Below are the code and all the weights of a small trained network. Each question names an input and a target symbol and asks about switching units off, where a switched-off unit gives its printed mean instead of its output.

import numpy as np


def w(rows, s, z=0):
    codes = np.array(rows[::2]) - 128.0
    scale = np.full(codes.shape[1], s)
    scale[-1] = z or s
    return codes * scale


def norm(h):
    return h / np.sqrt((h * h).mean(-1, keepdims=True) + 1e-5)


def f(y):
    return np.maximum(y, 0)


def softmax(a):
    e = np.exp(a - a.max(-1, keepdims=True))
    return e / e.sum(-1, keepdims=True)


def log_softmax(a):
    a = a - a.max(-1, keepdims=True)
    return a - np.log(np.exp(a).sum(-1, keepdims=True))


def net(x, mask):
    ids = ['ΓΛΠΦαβεζηθμξστψω'.index(c) for c in x.split()]
    T = len(ids)
    res = E[ids] + P[:T]
    u = 0
    for l in range(3):
        r = norm(res)
        for j in range(2):
            rows = slice(3 * j, 3 * j + 3)
            q, k, v = (r @ M[l][rows].T for M in (Q, K, V))
            z = softmax(np.where(np.tri(T) > 0, q @ k.T / 3**0.5, -1e9)) @ v
            o = O[l][rows]
            res = res + np.where(mask[u + j], z, o[:, -1]) @ o[:, :-1]
        u += 2
        y = f(norm(res) @ A[l][:, :-1].T + A[l][:, -1])
        res = res + np.where(mask[u : u + 4], y, B[l][:, -1]) @ B[l][:, :-1]
        u += 4
    return log_softmax(norm(res)[-1] @ U[:, :-1].T + U[:, -1])


Q, K, V, O, A, B = {}, {}, {}, {}, {}, {}
E = w([
[120,108,132],'Γ',
[118,92,137],'Λ',
[128,128,149],'Π',
[119,93,137],'Φ',
[176,93,105],'α',
[108,142,135],'β',
[86,144,107],'ε',
[71,140,97],'ζ',
[89,147,249],'η',
[128,128,151],'θ',
[159,161,103],'μ',
[109,142,137],'ξ',
[207,103,92],'σ',
[207,111,96],'τ',
[131,90,139],'ψ',
[111,148,142],'ω',
],0.018)
P = w([
[159,215,6],'0',
[51,35,186],'1',
[50,28,194],'2',
[55,37,194],'3',
[42,22,183],'4',
[48,56,186],'5',
[63,58,173],'6',
[70,53,176],'7',
[89,56,166],'8',
[91,20,157],'9',
[123,85,181],'10',
[96,73,167],'11',
[110,105,175],'12',
],0.0022)
Q[0] = w([
[64,121,253],'0.h1',
[162,126,90],'0.h1',
[192,120,71],'0.h1',
[105,92,164],'0.h2',
[115,184,18],'0.h2',
[125,111,131],'0.h2',
],0.033)
K[0] = w([
[251,119,52],'0.h1',
[91,129,167],'0.h1',
[79,130,207],'0.h1',
[171,169,87],'0.h2',
[13,122,162],'0.h2',
[126,118,113],'0.h2',
],0.028)
V[0] = w([
[17,134,208],'0.h1',
[84,138,173],'0.h1',
[113,109,105],'0.h1',
[233,151,135],'0.h2',
[162,123,102],'0.h2',
[2,125,182],'0.h2',
],0.0095)
O[0] = w([
[254,180,195,1],'0.h1',
[187,164,167,70],'0.h1',
[125,88,103,132],'0.h1',
[187,92,209,174],'0.h2',
[144,84,137,161],'0.h2',
[59,249,64,33],'0.h2',
],0.0085,0.004)
A[0] = w([
[16,158,197,185],'0.n1',
[134,162,116,36],'0.n2',
[254,92,14,6],'0.n3',
[106,166,143,34],'0.n4',
],0.018,0.0023)
B[0] = w([
[142,22,173,253],'0.n1',
[79,120,140,178],'0.n2',
[193,255,148,223],'0.n3',
[72,103,132,166],'0.n4',
],0.021,0.0051)
Q[1] = w([
[163,44,4],'1.h1',
[127,156,180],'1.h1',
[168,172,244],'1.h1',
[176,103,126],'1.h2',
[99,79,83],'1.h2',
[113,198,53],'1.h2',
],0.03)
K[1] = w([
[164,113,10],'1.h1',
[112,121,184],'1.h1',
[89,84,253],'1.h1',
[132,145,143],'1.h2',
[92,134,126],'1.h2',
[148,122,47],'1.h2',
],0.041)
V[1] = w([
[148,124,81],'1.h1',
[126,126,78],'1.h1',
[162,123,92],'1.h1',
[195,66,2],'1.h2',
[89,117,103],'1.h2',
[61,131,124],'1.h2',
],0.018)
O[1] = w([
[116,149,105,86],'1.h1',
[130,153,98,82],'1.h1',
[102,146,113,98],'1.h1',
[114,142,4,2],'1.h2',
[102,178,121,138],'1.h2',
[99,187,154,164],'1.h2',
],0.018,0.0051)
A[1] = w([
[25,64,138,120],'1.n1',
[54,76,94,41],'1.n2',
[192,250,116,126],'1.n3',
[176,81,130,5],'1.n4',
],0.024,0.0015)
B[1] = w([
[155,250,92,250],'1.n1',
[140,70,226,193],'1.n2',
[236,241,118,200],'1.n3',
[134,191,121,167],'1.n4',
],0.022,0.016)
Q[2] = w([
[167,36,171],'2.h1',
[4,122,154],'2.h1',
[238,222,46],'2.h1',
[64,71,137],'2.h2',
[59,103,132],'2.h2',
[152,63,139],'2.h2',
],0.029)
K[2] = w([
[165,58,149],'2.h1',
[119,204,209],'2.h1',
[107,120,2],'2.h1',
[107,70,75],'2.h2',
[104,90,80],'2.h2',
[150,83,127],'2.h2',
],0.031)
V[2] = w([
[205,107,253],'2.h1',
[217,148,51],'2.h1',
[144,28,113],'2.h1',
[125,130,128],'2.h2',
[117,114,38],'2.h2',
[62,227,93],'2.h2',
],0.017)
O[2] = w([
[183,121,6,156],'2.h1',
[149,233,189,185],'2.h1',
[211,140,153,61],'2.h1',
[125,126,131,129],'2.h2',
[144,179,224,4],'2.h2',
[86,48,178,179],'2.h2',
],0.018,0.014)
A[2] = w([
[228,110,97,178],'2.n1',
[83,218,76,23],'2.n2',
[237,175,164,253],'2.n3',
[253,28,252,152],'2.n4',
],0.026,0.0027)
B[2] = w([
[100,108,233,196],'2.n1',
[70,80,149,176],'2.n2',
[95,196,10,249],'2.n3',
[254,6,189,164],'2.n4',
],0.03,0.019)
U = w([
[136,122,233,183],'Γ',
[92,185,207,66],'Λ',
[171,83,41,105],'Π',
[98,174,202,76],'Φ',
[255,117,140,71],'α',
[92,72,29,112],'β',
[46,104,132,153],'ε',
[52,107,142,171],'ζ',
[184,63,163,238],'η',
[173,82,45,104],'θ',
[44,170,21,26],'μ',
[103,71,50,119],'ξ',
[181,187,146,165],'σ',
[163,169,131,134],'τ',
[193,170,243,88],'ψ',
[127,59,113,254],'ω',
],0.02,0.0064)

Each question gives the input, a string of symbols that net reads in full, and the target symbol t.
The units are the heads (3 rows each of Q, K, V and O) and the neurons (one row each of A and B). Each row of codes is followed by its name. A weight is (code - 128) times the scale printed after its matrix; where a second scale follows, it is the last column's (O, A, B and U).
mask holds one flag per unit, layer by layer, with each layer's heads first. A switched-off unit (its flag False) gives its mean, the last column of its rows in O or B, instead of its output. The means were averaged over made-up inputs and are rounded, as every weight is.
A unit's drop is (log p(t) with every unit on - log p(t) with that unit switched off) / (log p(t) with every unit on - log p(t) with every unit switched off).
The circuit of an input: a set's keep is (log p(t) with only the set's units on - log p(t) with every unit switched off) / (log p(t) with every unit on - log p(t) with every unit switched off). Starting from the 12 units with the biggest drops (on a tie, the unit counted first), units are removed one at a time, each time the one whose removal leaves the highest keep (on an exact tie, the one counted first), for as long as the keep stays at least 0.8.
units of the circuit, in order: the units of the circuit, biggest drop first
unit that matters most: the unit with the biggest drop
k most important neurons: the k neurons with the biggest drops, biggest first
k most important neurons of layer l: the k neurons of layer l with the biggest drops, biggest first
heads that matter: for each layer, one digit per head in row order, 1 if its drop is at least 0.15 and else 0, layers parted by /
input Π Φ τ Λ α Φ, target Π: heads that matter => 10 / 01 / 11
input ε Φ Λ τ ω ω ω Λ σ ψ ε β, target ε: unit that matters most => 1.n1
input η β η Λ σ μ ξ ξ ψ, target η: heads that matter => 01 / 01 / 00
input ψ α Π Φ μ μ Π β, target ψ: 3 most important neurons of layer 0 => [0.n1; 0.n2; 0.n4]
input Λ Π η τ τ μ ψ Γ θ Π ψ μ ψ, target Λ: heads that matter => 11 / 01 / 10
input α ξ ξ α θ, target α: 4 most important neurons => [2.n4; 1.n3; 1.n1; 1.n2]
input μ τ ω Γ Γ σ ζ ζ ψ Γ η α θ, target μ: 4 most important neurons => [0.n3; 1.n1; 1.n2; 1.n4]
input Γ θ μ τ Λ τ Λ τ Γ Γ, target Γ: units of the circuit, in order => [1.n3; 2.n3; 0.n3]
input β ε ω μ σ Π θ Γ η Λ, target β: units of the circuit, in order => [2.h1; 1.n3]
input ζ α ζ ψ ω, target ζ: heads that matter => 10 / 00 / 10
input β σ ζ ε σ Φ ε Λ Φ η ω ε ω, target β: heads that matter => 10 / 01 / 10
input μ η ψ μ ξ ω μ α Φ Φ μ η ω, target μ: heads that matter => 11 / 01 / 10
input Γ τ Γ Φ Λ, target Γ: units of the circuit, in order => [1.n3; 0.h1; 2.n3]
input ψ Γ θ σ Φ ξ, target ψ: 3 most important neurons => [0.n1; 1.n1; 0.n2]
input ω μ β ξ τ μ ψ, target ω: units of the circuit, in order => [1.n3; 2.n3; 2.h1]
input ε τ τ Γ ε σ η ω μ ζ Λ α, target α: 4 most important neurons => [2.n4; 1.n1; 1.n2; 2.n3]
input μ β μ Φ θ ω τ ψ Φ β ξ η ξ, target μ: 2 most important neurons of layer 1 => [1.n1; 1.n2]
input η σ ω ζ μ ω β η Π ω, target η: unit that matters most => 1.h2
input Λ η Γ Λ Γ, target Λ: 3 most important neurons => [0.n1; 1.n1; 0.n2]
input μ τ Φ ψ ε ε ξ ψ μ ω, target μ: 4 most important neurons => [0.n3; 1.n1; 1.n2; 0.n1]
input μ Φ σ Γ τ σ η ψ σ μ Π α, target α: most important neuron of layer 1 => [1.n1]
input η μ Φ η Λ Φ ξ σ Φ, target η: 3 most important neurons => [2.n3; 1.n3; 2.n1]
input μ τ Φ ε ζ η Λ Φ ζ μ ψ, target μ: 2 most important neurons of layer 0 => [0.n3; 0.n2]
input Λ α ζ η ξ β μ μ μ θ, target Λ: 2 most important neurons => [1.n1; 0.n3]
input ω μ μ μ σ μ η σ Φ, target ω: 3 most important neurons => [1.n3; 2.n3; 0.n3]
input ψ Γ ω, target ψ: 3 most important neurons => [0.n1; 1.n1; 0.n2]
input α ε ξ Γ ε ω Λ Λ β, target α: 2 most important neurons of layer 1 => [1.n2; 1.n3]
input η ω σ ζ Γ ω σ μ, target μ: heads that matter => 11 / 11 / 10
input Π ξ ξ, target Π: 2 most important neurons => [1.n2; 0.n2]
